Rows with their classes
-1.10 +0.01 -3.08 +0.60 +1.63 +0.53 +1.67 +0.62 -2.37 +1.09 +1.84 +0.36 -0.26 -3.81 +1.04 -4.39 -1.41 -0.11 -0.99 +1.32 -0.57 -0.72 -0.70 : ft
-0.33 +0.46 +0.46 -0.24 -0.61 +1.88 +3.73 +1.04 +3.42 +0.73 -0.66 -1.95 -0.49 +0.65 -2.22 -2.37 -0.51 -1.61 -2.04 +1.88 -0.57 +2.82 -0.94 : ft
-0.64 +0.11 +0.50 -0.16 +3.36 -1.06 +0.53 -0.35 +1.28 +1.56 +0.99 -2.56 +0.66 +0.82 -0.64 -4.53 -2.96 -0.10 +2.02 +1.67 -0.89 +0.14 -0.37 : ft
-1.25 +0.09 +2.85 +1.30 -1.00 -1.65 -0.73 +0.19 +3.97 +1.83 -1.79 -2.01 -0.28 +2.33 -2.84 -0.81 -1.07 -0.86 +0.38 +3.21 -3.31 +1.43 +0.10 : ft
-1.29 +1.44 +4.72 -0.11 -1.65 +0.29 +2.36 +2.21 +7.44 +3.50 +0.81 -2.97 -0.74 +2.58 -2.94 -5.74 -0.89 -1.44 +0.90 +1.15 +0.46 -0.44 -2.01 : ft
+0.52 -1.52 -0.90 -0.06 +2.20 -0.91 +0.13 -0.09 -2.11 -1.11 +0.59 +1.32 +1.01 +0.66 +3.21 -1.04 +0.55 +0.39 -0.34 -2.92 +2.28 -0.52 +0.09 : sn
+0.42 +1.53 +2.93 +0.15 -0.90 +0.56 -1.23 +0.33 +3.02 +2.76 -0.97 -2.49 -0.49 +1.81 -0.45 -1.87 -1.53 +0.05 -0.80 +1.76 -1.42 +0.86 +0.17 : ft
+2.35 +0.03 -1.24 -0.12 -0.87 -0.55 -1.45 -1.56 -4.75 -0.54 -0.75 +2.16 -0.34 -2.85 +1.71 +5.05 -0.50 +0.80 -1.99 -4.08 -0.23 -0.01 +3.88 : Rq
+0.75 -0.87 -0.16 -0.51 -0.54 +0.03 -0.04 +0.52 -2.71 -1.48 +0.23 -0.26 +0.56 +1.68 +2.02 -1.19 +1.37 +0.72 -0.06 -2.27 +2.13 -0.06 -1.05 : sn
+0.48 +2.03 +0.65 +0.39 +1.14 -0.06 -0.91 -0.06 +0.32 +0.98 -0.82 -1.34 +0.69 +1.22 +0.24 -2.26 -0.95 +0.02 -0.56 +0.09 -1.10 +3.90 -0.99 : ft
+0.16 +0.98 +1.03 +0.03 +0.72 -0.53 -0.75 +0.78 +0.40 +0.42 +2.66 -0.58 +0.50 +0.77 -0.16 -1.48 -0.29 -0.23 +0.09 -0.90 -0.15 +3.03 +1.33 : ft
+0.00 +2.39 +3.40 -0.17 -0.65 +0.35 +1.73 +0.73 +6.41 +0.81 +1.27 -2.19 +0.25 +2.18 -2.36 -4.63 -1.06 -0.66 -0.29 +1.49 +0.39 +0.18 -1.92 : ft
-0.42 +2.59 +0.71 +0.28 +3.10 +0.40 -0.67 +1.58 -0.18 +1.39 +3.59 -1.67 +0.41 -0.44 +1.57 -7.48 -1.91 -0.03 -2.09 -0.17 +0.05 +1.58 -0.13 : ft
+0.21 +0.55 +2.73 +0.64 -1.33 -0.66 -0.43 +0.10 -0.37 +1.56 +0.54 -2.43 +0.42 +0.61 -0.69 -3.02 -3.19 -0.15 +4.01 +2.69 -0.24 -0.40 -1.60 : ft
-0.48 +1.88 -1.40 +0.53 +4.14 +0.48 +3.25 +1.40 -2.53 +0.66 +2.80 -0.30 -0.03 -1.35 +1.59 -7.09 -1.91 +0.00 -0.87 -1.53 +1.01 +1.34 -2.13 : ft
+0.14 -0.19 +0.27 -1.55 +0.20 -0.73 +0.47 +1.39 -0.08 -1.81 -0.08 -0.02 +0.51 -0.04 +0.78 +0.21 +1.15 +0.06 +0.57 -2.24 +2.97 -1.93 +1.26 : sn
-0.41 +1.77 +2.04 +1.27 -1.24 +0.06 -3.96 +1.71 +0.85 -0.25 +0.97 -0.96 -0.55 +0.33 -0.91 -0.99 -0.83 +0.30 +0.16 +1.29 -1.07 +1.68 -1.56 : ft
+0.79 -0.98 -1.44 +0.16 +1.01 -2.39 +1.35 +0.25 +1.45 +0.65 -0.35 +0.80 +1.15 +1.40 -2.21 -1.75 -0.63 -0.71 -0.05 +0.63 +0.59 +0.75 -0.61 : ft
+0.81 -0.20 +0.37 -0.89 +0.46 -2.32 +0.79 -7.89 +2.18 -0.53 +0.83 +0.53 +0.45 +2.79 +1.14 -0.58 +1.59 -0.46 +0.13 -0.03 +2.61 -0.17 +0.88 : sn
+0.26 +1.63 +4.04 +0.41 -5.48 +0.45 -0.69 +0.69 +4.09 +2.92 -1.08 -2.04 -1.04 -0.64 -3.09 +1.34 +0.70 -1.01 +0.55 +4.10 -2.33 -0.77 +0.31 : ft
-0.22 +2.16 +2.76 +0.37 -2.53 -0.41 -1.55 -1.78 +2.53 +0.94 -0.83 -1.72 +1.05 +0.39 -2.03 +1.00 -0.09 -0.56 +1.27 +2.36 -3.14 +0.86 +0.15 : ft
-0.07 +0.44 +3.48 -0.71 -5.21 +0.61 -0.99 +0.67 +2.55 -0.80 -2.13 -2.68 -0.38 +1.50 -0.32 +2.65 +2.01 -0.01 +0.68 +0.57 +0.43 -2.58 -0.95 : sn
-0.91 -0.53 -1.96 -0.28 +4.23 -0.35 +0.16 +0.25 -3.68 -0.44 +0.72 -0.40 +0.21 +0.09 +3.44 -1.65 -1.25 -0.06 -2.23 -0.92 +0.47 +1.58 +1.62 : Rq
-0.24 -0.03 +1.03 -0.33 -2.92 +0.73 +0.61 +0.36 +1.02 +0.66 +2.34 -1.21 +0.43 +1.11 -0.37 -1.01 +0.20 -0.61 +0.63 +0.86 -1.15 -0.26 +1.04 : ft
+0.23 -0.09 -0.39 -0.91 +0.66 -0.56 +0.05 +0.25 -1.25 +0.83 -0.19 -0.66 -0.81 -0.69 +1.24 +2.02 -0.93 +0.73 -1.87 -1.09 +3.35 +0.46 +2.63 : Rq
-0.53 -0.23 +0.75 +2.54 -1.75 +0.11 -0.55 -0.49 +1.70 +0.79 +0.08 -0.96 -0.47 +0.45 -1.63 +1.98 -0.70 +0.19 +1.85 +1.01 -0.89 +0.41 -0.06 : ft
-0.11 +0.79 +1.37 -1.02 -4.06 +0.90 -1.88 -0.92 +4.31 +2.89 -2.22 -0.91 -0.28 +1.21 -3.61 +1.88 +0.68 +0.37 +2.62 +2.99 -1.22 +0.43 -1.90 : ft
+0.65 +0.27 +1.52 -0.06 +1.96 -0.15 +2.77 +1.32 +5.62 +0.98 -0.12 +0.75 +0.29 -0.03 -0.57 -4.55 -0.98 -3.06 -0.10 +2.53 +0.19 -0.30 +1.02 : ft
+0.14 -2.60 +1.45 -1.41 -2.13 -1.55 +0.87 +0.86 +0.68 -0.81 -2.71 +0.26 +0.33 +1.55 -0.85 +2.39 +2.99 +0.19 +2.41 +0.63 +2.03 -3.45 -0.93 : sn
+0.36 +1.45 +0.93 -0.42 -0.98 +0.45 +0.44 +0.19 -0.72 -0.39 -0.45 -0.89 -0.81 +0.59 -0.20 -2.58 -1.92 -0.01 +1.29 +0.09 +0.79 -0.27 -2.79 : ft
-0.86 +0.57 +1.03 +0.14 +0.39 +0.77 -0.63 -0.90 +4.08 +2.26 -0.40 -1.06 +0.06 +0.13 -2.85 +1.08 -1.53 -0.18 +0.94 +2.77 -1.84 +0.80 +1.53 : ft
-6.47 +0.77 +0.45 -0.05 +1.39 +1.38 +1.43 +1.41 +3.25 +1.68 +1.58 -0.69 -0.33 +0.50 -0.85 -3.10 -1.18 -0.23 -0.81 -0.01 +0.39 +0.19 -0.78 : ft
-1.03 +0.75 +4.39 +1.39 -5.23 +1.83 -1.26 +0.99 +5.09 +1.87 -2.07 -2.95 -1.47 +0.88 -4.16 -1.39 +0.11 -0.90 +0.55 +3.61 -2.49 -0.74 -3.51 : ft
+0.16 +1.04 +0.38 +0.68 +0.28 +0.56 +0.65 +0.49 +1.04 +1.32 +0.43 -1.16 +0.19 -1.00 -0.84 -4.17 -0.40 -1.66 -0.36 +1.93 -1.06 +0.59 -1.10 : ft
-0.84 +0.60 -0.38 +1.30 +0.34 +1.35 -0.56 -0.32 +0.79 +2.12 +1.15 -0.17 -0.42 -1.11 -1.27 -2.06 -1.07 -0.54 +0.63 +2.06 -2.08 +1.99 -1.35 : ft
-3.57 +0.58 +0.64 +1.00 -2.34 +1.35 -2.15 -1.01 +3.25 +2.23 +0.59 -0.95 -0.33 -0.35 -4.76 -3.53 -0.86 -1.43 +2.31 +3.33 -1.35 -1.36 -3.00 : ft
-1.09 +1.12 +2.07 +0.65 -2.65 +2.87 -0.30 -0.08 +5.97 +1.46 -1.37 -1.76 -0.42 +2.37 -3.84 +1.39 +0.05 -1.90 +1.24 +2.79 -1.44 -0.73 -2.19 : ft
-0.05 +1.24 +1.34 -0.59 +2.12 -0.08 +1.38 +0.90 +5.26 +1.04 +0.70 -0.78 -1.15 +1.18 -2.23 -4.49 -1.71 -0.34 +0.01 +2.90 -1.54 +0.16 +0.76 : ft
-1.47 -0.64 +0.57 +0.69 +0.31 -0.56 +0.81 +0.36 +4.02 +0.95 +1.15 +0.23 -0.16 +1.10 -2.96 -1.13 -2.02 -1.14 +0.84 +3.34 -2.70 +1.41 +0.81 : ft
-0.56 +1.25 +2.81 +0.53 -1.19 -0.64 -0.64 -0.90 -1.93 +0.39 +0.66 -2.15 +0.73 +0.60 -0.83 -1.37 -2.34 +0.81 +1.71 +0.86 -0.49 -0.48 +0.00 : ft
-0.47 +1.71 +2.02 +0.21 -0.93 +1.73 +0.90 +1.11 +0.90 +0.53 +2.19 -1.29 -0.20 -0.44 +0.14 -3.88 -1.14 -1.06 -1.82 +0.97 -2.90 +0.47 -1.11 : ft
-0.46 +0.87 +0.27 +0.54 +1.08 +1.12 +1.36 +0.60 -2.25 +1.86 +1.30 -2.09 +0.37 -0.96 +1.02 -4.74 -2.42 +0.32 +0.67 +1.61 -1.11 +1.68 -0.39 : ft
-0.18 -0.10 +0.13 -0.88 +1.26 -0.87 +0.24 -1.25 -1.53 -0.01 -0.01 -1.08 +0.56 -0.86 +0.92 -1.32 -0.77 +0.88 -0.23 -1.07 -1.15 +0.64 +0.71 : ft
-1.14 +0.53 +1.33 +1.42 -2.71 -0.45 -2.64 -0.66 -0.01 +2.43 -4.14 -1.35 -0.14 +0.17 -1.62 +0.75 -0.74 -0.18 +2.35 +2.38 -0.75 -0.79 -1.92 : ft
+0.18 +0.19 +2.01 -0.48 +1.21 +0.10 -1.25 +0.61 -1.74 -0.24 -1.53 -2.40 +0.75 +0.30 +0.92 +1.87 +0.51 -0.14 -1.86 +0.03 +0.20 -1.88 +2.72 : Rq
-0.11 +0.92 +3.30 +0.13 +1.51 +0.40 +1.95 +2.25 +4.79 +0.55 -0.12 -3.08 +0.08 +2.74 -2.42 -6.24 -0.29 -0.16 +2.86 +0.96 +1.36 -0.61 -3.04 : ft
+0.76 +0.06 +1.57 -0.47 -2.42 -0.80 -0.05 +0.54 -0.87 -0.19 +1.61 -0.70 +0.35 -1.17 -0.68 -0.33 +0.44 -1.18 +0.99 +0.24 -1.86 -1.14 -0.56 : ft
+1.12 -1.04 +0.00 -2.22 +1.56 -1.42 +4.77 +0.78 +1.90 -1.85 +0.57 -0.17 +0.85 +2.49 +1.55 +0.08 +0.60 +0.54 -0.29 -3.27 +3.04 -0.50 +2.12 : sn
+0.50 +0.40 +3.91 -0.46 -3.67 -0.65 -0.02 +1.20 +6.22 -0.93 -1.42 -2.59 -0.70 +1.73 -3.68 +0.69 +0.90 +2.36 +0.34 +4.43 -1.69 -0.11 -2.83 : ft
+0.83 +1.25 +3.99 +0.78 -5.90 +0.35 -0.96 +0.95 +7.89 +2.23 -2.31 -2.07 -0.56 -0.36 -5.48 +1.96 +2.88 -2.26 +1.19 +5.41 -2.96 -0.76 -0.30 : ft
-0.34 +1.29 +0.44 +1.73 +0.33 +0.22 +0.19 +1.00 +1.51 +1.50 +0.71 -0.58 -0.53 +0.21 -0.25 -5.30 -1.17 -1.64 -0.64 +2.00 -1.37 +1.52 -1.14 : ft
+0.58 +1.17 +1.29 +0.30 +2.52 +1.70 +1.00 +1.62 +0.05 +0.45 +1.71 -2.41 +2.83 +1.18 +0.40 -4.51 -1.97 +0.06 -2.43 -1.35 -0.23 -1.83 +0.64 : ft
-3.40 +0.41 +0.47 +0.48 +1.83 -0.64 +1.26 +1.12 +3.55 +1.40 +0.84 -0.63 -1.06 -1.26 -2.44 -3.05 -1.65 -1.52 -0.16 +4.22 -2.20 +0.99 +0.90 : ft
+0.29 +0.02 +1.37 +0.03 -2.14 -0.35 -0.35 -0.26 +1.00 +1.22 -2.35 -0.84 +0.80 -0.08 -1.06 -1.29 -0.33 -0.88 +1.79 +1.15 +0.38 +0.54 -0.35 : ft
+0.69 -1.69 +1.79 +0.01 -1.04 -1.69 +1.45 +0.97 +2.37 -0.61 -0.74 +0.90 +1.47 +2.92 +0.39 -1.56 +1.88 -0.72 +1.38 +0.88 +1.51 -1.07 -0.53 : sn
+0.27 -0.50 +1.57 -0.50 +0.35 -1.27 +0.60 +0.16 +0.90 -0.68 -0.84 -0.24 +0.19 +1.88 +0.00 +0.36 -0.12 +0.87 +1.54 -0.24 +1.72 +0.02 +0.42 : sn
+0.58 +0.42 +0.73 -0.15 -2.41 +0.08 -1.27 +0.13 -5.13 +0.76 -0.65 -0.72 -0.03 -1.31 +3.89 +3.47 +2.38 +0.35 -0.87 -1.27 -1.59 +0.37 +2.30 : Rq
-1.27 -1.43 -0.08 +0.57 +1.49 +1.83 +1.19 +0.81 +0.13 -3.52 -0.29 +0.82 +1.00 +1.82 +0.80 -1.04 +0.40 +0.94 +0.75 -1.28 +3.51 -1.68 -0.63 : sn

Rows, each with its class
+0.55 +0.28 -0.24 +0.15 -0.45 +0.78 +0.37 +1.08 +0.21 +1.98 +0.52 -2.80 -0.15 +0.54 -0.91 +0.47 -1.65 +0.77 +2.52 +0.44 +0.71 -1.14 +0.26 : Qf
-0.25 -0.15 -0.10 +1.45 -2.10 -0.29 -1.32 +0.32 -0.16 +0.56 +2.88 -0.08 -0.28 +1.11 +1.22 -1.37 -2.81 +0.34 -0.35 +0.23 +0.83 -0.94 +0.05 : Tp
+1.08 +0.83 +0.62 +1.37 +0.84 +1.46 +1.45 +0.58 -0.58 -0.22 +0.06 -1.13 +0.55 -0.81 -1.74 -1.94 -0.02 +0.04 -0.18 +0.31 -1.46 -1.15 +1.58 : Qf
-1.04 +0.16 -0.06 +0.67 -1.82 -0.84 -3.04 +0.53 -0.24 +2.92 +2.11 +1.25 -1.28 +0.93 -0.02 -0.62 -1.58 -0.39 -1.33 -0.63 +1.12 -0.85 +0.63 : Tp
+1.30 +0.38 +0.56 +0.54 +0.01 +0.59 -1.92 +1.59 +0.39 +1.25 +0.48 -3.52 +0.38 +2.32 -1.92 -3.19 -0.46 +0.00 +0.51 -0.16 -0.34 -2.25 +2.39 : Qf
-0.02 +0.13 +0.33 +0.52 -1.33 -0.24 -0.68 +0.28 -0.22 +2.01 +1.82 +0.43 -1.11 +2.23 -0.26 +0.13 -3.61 -0.41 +1.14 -2.74 +1.96 -1.75 -0.04 : Tp
+0.03 +2.18 -0.10 +1.34 -1.25 -0.59 -3.94 +0.84 -0.63 +2.44 +3.54 -0.55 -0.99 +1.49 -1.62 +0.27 -3.28 -0.81 -0.07 -1.00 +0.37 -1.54 +0.80 : Tp
-0.42 +0.86 -1.49 +0.61 -0.74 -0.12 -2.77 +0.39 -0.02 +2.41 +0.52 +1.01 -0.89 -0.68 -0.43 +0.78 +0.57 -1.15 +1.49 +0.51 -0.01 -0.41 -0.34 : rl
-0.06 +2.54 +0.36 +0.62 -0.26 -0.07 -0.27 +0.70 +0.09 +3.69 -1.08 -3.07 -0.06 +0.65 -0.90 -0.34 +0.09 -0.96 +0.67 -0.44 -0.21 -1.52 +0.68 : Qf
+1.40 +0.92 -1.11 +1.33 +0.66 +0.40 +0.22 +0.95 +0.42 +2.34 -0.21 -1.67 +0.42 -0.72 -2.04 -0.82 +0.01 -0.92 +1.03 +0.13 -0.67 -1.20 -0.27 : Qf
+1.65 +1.89 -1.08 +0.80 +1.43 -0.42 +0.24 +0.05 -0.09 +1.30 +1.02 -2.13 -0.58 +0.29 -1.50 -1.20 +0.01 -0.11 +0.32 +0.74 -2.15 -0.50 +0.50 : Qf
-0.17 +1.76 -0.57 +0.29 +0.10 +1.04 -0.21 +2.68 +0.26 +2.91 -2.48 -3.92 +0.40 -0.85 -1.70 -0.75 +0.35 -1.19 +0.41 -0.19 -0.32 -2.57 +0.80 : Qf
+1.04 +1.76 +0.83 +0.73 -0.33 +0.82 -1.17 +0.82 +0.26 +1.01 -0.17 -2.54 +0.36 +0.10 -1.80 -1.27 +0.11 -0.05 +0.38 +0.17 -2.89 -1.16 +2.33 : Qf
-2.32 +1.78 -1.47 +0.53 -2.49 -0.95 -4.58 +0.45 -0.87 +3.23 +2.92 +0.69 -1.31 +1.55 +0.05 +1.43 -0.90 -1.72 +0.19 +0.44 +1.18 -0.54 -0.95 : rl
-2.22 -2.44 +1.27 +0.79 -0.07 +0.59 +1.46 +1.35 -0.04 +0.85 -0.13 -0.74 +1.06 -0.41 -1.31 +2.15 +0.74 -1.04 +0.45 -0.46 +3.15 -0.38 -1.02 : Tp
+0.44 -0.77 +0.51 +0.26 -0.11 +1.00 -0.08 +1.12 +0.27 +1.15 -1.39 -1.19 +0.30 -0.46 -0.84 +1.19 +1.83 -1.52 +1.00 -0.77 +0.31 -0.92 +1.31 : Qf
+1.02 +2.24 +0.08 +1.04 -0.79 +0.37 -0.21 +1.24 +0.99 +2.83 -1.42 -3.85 +0.04 +0.22 -0.61 -1.40 +0.59 -0.22 +1.58 -0.73 -0.65 -1.52 +1.52 : Qf
+3.72 +2.35 +0.20 +1.36 +2.11 +0.40 -0.69 +0.55 +0.80 +1.37 -1.44 -1.84 +1.39 -1.82 -1.80 -1.44 +0.46 -1.03 +1.15 +1.27 -2.10 -1.70 +2.93 : Qf
-1.90 +0.98 -1.58 -0.55 -1.15 +0.23 -0.95 -0.10 -0.81 +1.71 +1.72 -1.72 -0.02 +2.21 -0.62 -2.20 -0.86 -0.89 -0.48 -0.13 +1.16 -0.57 -0.92 : rl
-1.31 +0.54 +0.17 +0.17 -3.12 -0.83 -1.09 +0.43 -0.28 +0.48 +1.91 -0.24 -0.79 +2.57 -0.33 +0.46 -3.08 +0.63 +0.16 -1.61 +0.79 -1.43 -1.46 : Tp
+1.10 -0.30 +0.05 +0.80 +0.43 -2.10 -3.28 -0.49 -0.58 +1.18 +2.21 +0.61 -0.81 +1.35 -1.44 -1.55 -2.47 +0.40 -0.68 -0.83 +1.10 -1.43 +1.84 : Tp
+0.42 +0.15 -1.02 +1.18 -0.57 +0.00 -2.10 -1.67 +0.88 +3.22 +1.56 +1.31 -0.39 -0.40 -0.33 -0.04 -0.04 -1.23 +0.03 +1.70 +0.17 +1.30 +0.70 : rl
-1.63 -0.26 +0.34 +0.46 -1.81 -0.77 -0.89 +0.14 +1.61 +1.51 +2.43 +0.89 -2.24 +1.23 -0.53 -0.27 -4.06 +1.31 -1.54 -0.65 +1.58 -0.80 -1.04 : Tp
+0.85 +1.90 -1.33 +0.71 -0.05 -0.64 -2.00 +1.24 +0.60 +4.47 +0.05 +0.56 -1.42 -0.38 -0.86 +0.64 -0.88 -1.47 -0.49 +0.34 +0.44 -1.58 -0.67 : rl
-0.90 +0.82 -1.00 +0.08 -2.32 -0.44 -2.54 +0.52 -1.97 +0.36 +3.39 -0.27 -1.40 +3.39 -1.08 -1.09 -2.61 +0.18 -0.41 -0.83 +0.99 -0.69 +0.16 : Tp
-0.48 +1.52 -2.81 +1.81 +0.04 -2.23 -3.43 +1.24 -0.29 +4.81 +0.55 +4.17 -0.51 -1.55 +0.19 +2.59 -1.86 -3.27 +1.74 +0.74 +0.69 -0.20 -1.51 : rl
-0.98 +0.15 -2.52 -0.18 -0.02 -0.30 -1.06 +0.24 +1.15 +4.52 -0.15 +0.64 -1.29 -2.42 +0.02 +0.21 +1.25 -2.89 +0.45 +1.33 -0.48 -0.36 -0.24 : rl
-0.39 +1.02 -1.48 +0.67 +0.35 +0.02 -2.22 +1.20 -0.22 +2.15 +1.05 +0.88 -0.25 +0.92 -0.47 +0.66 -0.36 -1.47 +0.43 +0.46 +0.46 -0.60 -0.08 : rl
-0.49 -0.42 +0.51 -1.30 -0.03 +2.46 -0.76 -0.67 -0.11 -0.79 +2.83 -0.34 -0.75 +1.62 -1.17 -2.38 -1.90 +1.22 -1.42 -0.02 -0.12 -0.88 +1.19 : Tp

Rows with their classes
+0.20 -1.60 -1.33 +2.36 -1.09 -1.57 -2.40 -3.41 +0.13 -3.71 +0.45 -0.47 +1.09 +3.01 +1.31 -0.54 +1.65 +1.17 +0.10 +0.27 +1.01 -0.76 +0.79 : jf
+1.14 -0.68 -1.13 -2.83 -0.81 +0.14 -1.00 -3.29 -1.43 -0.06 -2.42 +0.66 +1.98 +1.13 +0.55 -3.19 +2.07 -1.66 +0.69 -0.05 +1.85 -0.05 +1.30 : jf
-0.37 -1.66 -3.19 -3.05 +0.52 +1.36 -2.43 -3.19 -1.53 +1.83 -4.29 -0.32 +1.45 +0.21 -0.53 -1.56 -0.55 -1.47 +0.70 -1.22 +1.91 +0.78 +0.39 : jf
+0.85 +1.28 +0.14 -1.95 +0.75 +3.79 +0.30 -1.15 -1.40 +0.92 -1.23 +1.87 +0.59 -1.19 +0.04 -2.39 -0.77 -4.15 -0.76 +0.15 +0.57 +1.12 +1.31 : fc
+0.77 +0.14 -0.33 +3.53 -0.73 -0.88 -2.39 -4.18 +0.50 -2.51 +0.84 -0.06 +1.22 +3.01 -0.26 -0.33 +0.97 -1.64 -1.04 +1.38 +2.29 -0.12 +3.59 : qp
-0.35 +0.11 -2.07 -1.10 +0.56 +1.03 -1.40 -2.23 -0.04 +1.79 -3.15 -0.67 -0.21 +1.75 -0.15 +0.29 -1.59 -0.80 -0.06 -0.60 +1.52 -0.36 -1.12 : jf
+1.50 -0.32 -3.21 +0.15 -0.71 -0.46 -3.07 -5.19 -0.83 -1.09 -2.85 +0.46 +1.87 +2.36 -0.93 -1.04 +2.33 +0.42 -0.42 -0.47 +3.22 -0.73 +0.31 : jf
+0.42 +1.09 +0.25 +0.86 +0.49 +1.34 -0.92 -1.98 +0.20 -0.13 -0.36 +0.24 -0.09 -0.18 -0.21 +0.27 -1.52 -2.50 -0.96 +1.29 +1.69 -0.23 -0.13 : fc
+0.69 +2.11 -2.66 +1.75 -0.13 -1.27 -2.94 -4.78 -0.42 -0.14 -2.22 +0.04 +0.99 +1.74 -1.24 +0.24 +0.49 -0.76 +0.60 +0.23 +4.29 +0.45 -0.96 : jf
+0.54 +0.81 -4.14 +2.83 +2.38 +0.81 -0.45 -2.43 +3.10 +1.39 -0.75 +0.96 -0.84 +0.42 -1.82 +0.71 -0.85 +2.90 -1.82 -1.36 -0.14 -0.89 -0.47 : ns
+0.43 -1.62 -0.74 -1.81 +1.50 +0.30 -0.29 +0.21 -0.47 -0.36 -0.51 +0.90 +1.42 -0.16 +0.01 -2.09 +1.48 +1.26 -0.81 -0.72 -0.91 -0.43 +0.73 : qt
+1.23 +0.12 -1.45 +0.06 -1.61 -0.86 -1.63 -2.60 -0.06 +0.33 -1.30 -0.15 +0.12 +0.57 -0.83 +0.17 +1.88 +1.00 -0.27 +0.04 +2.44 -1.11 -0.89 : jf
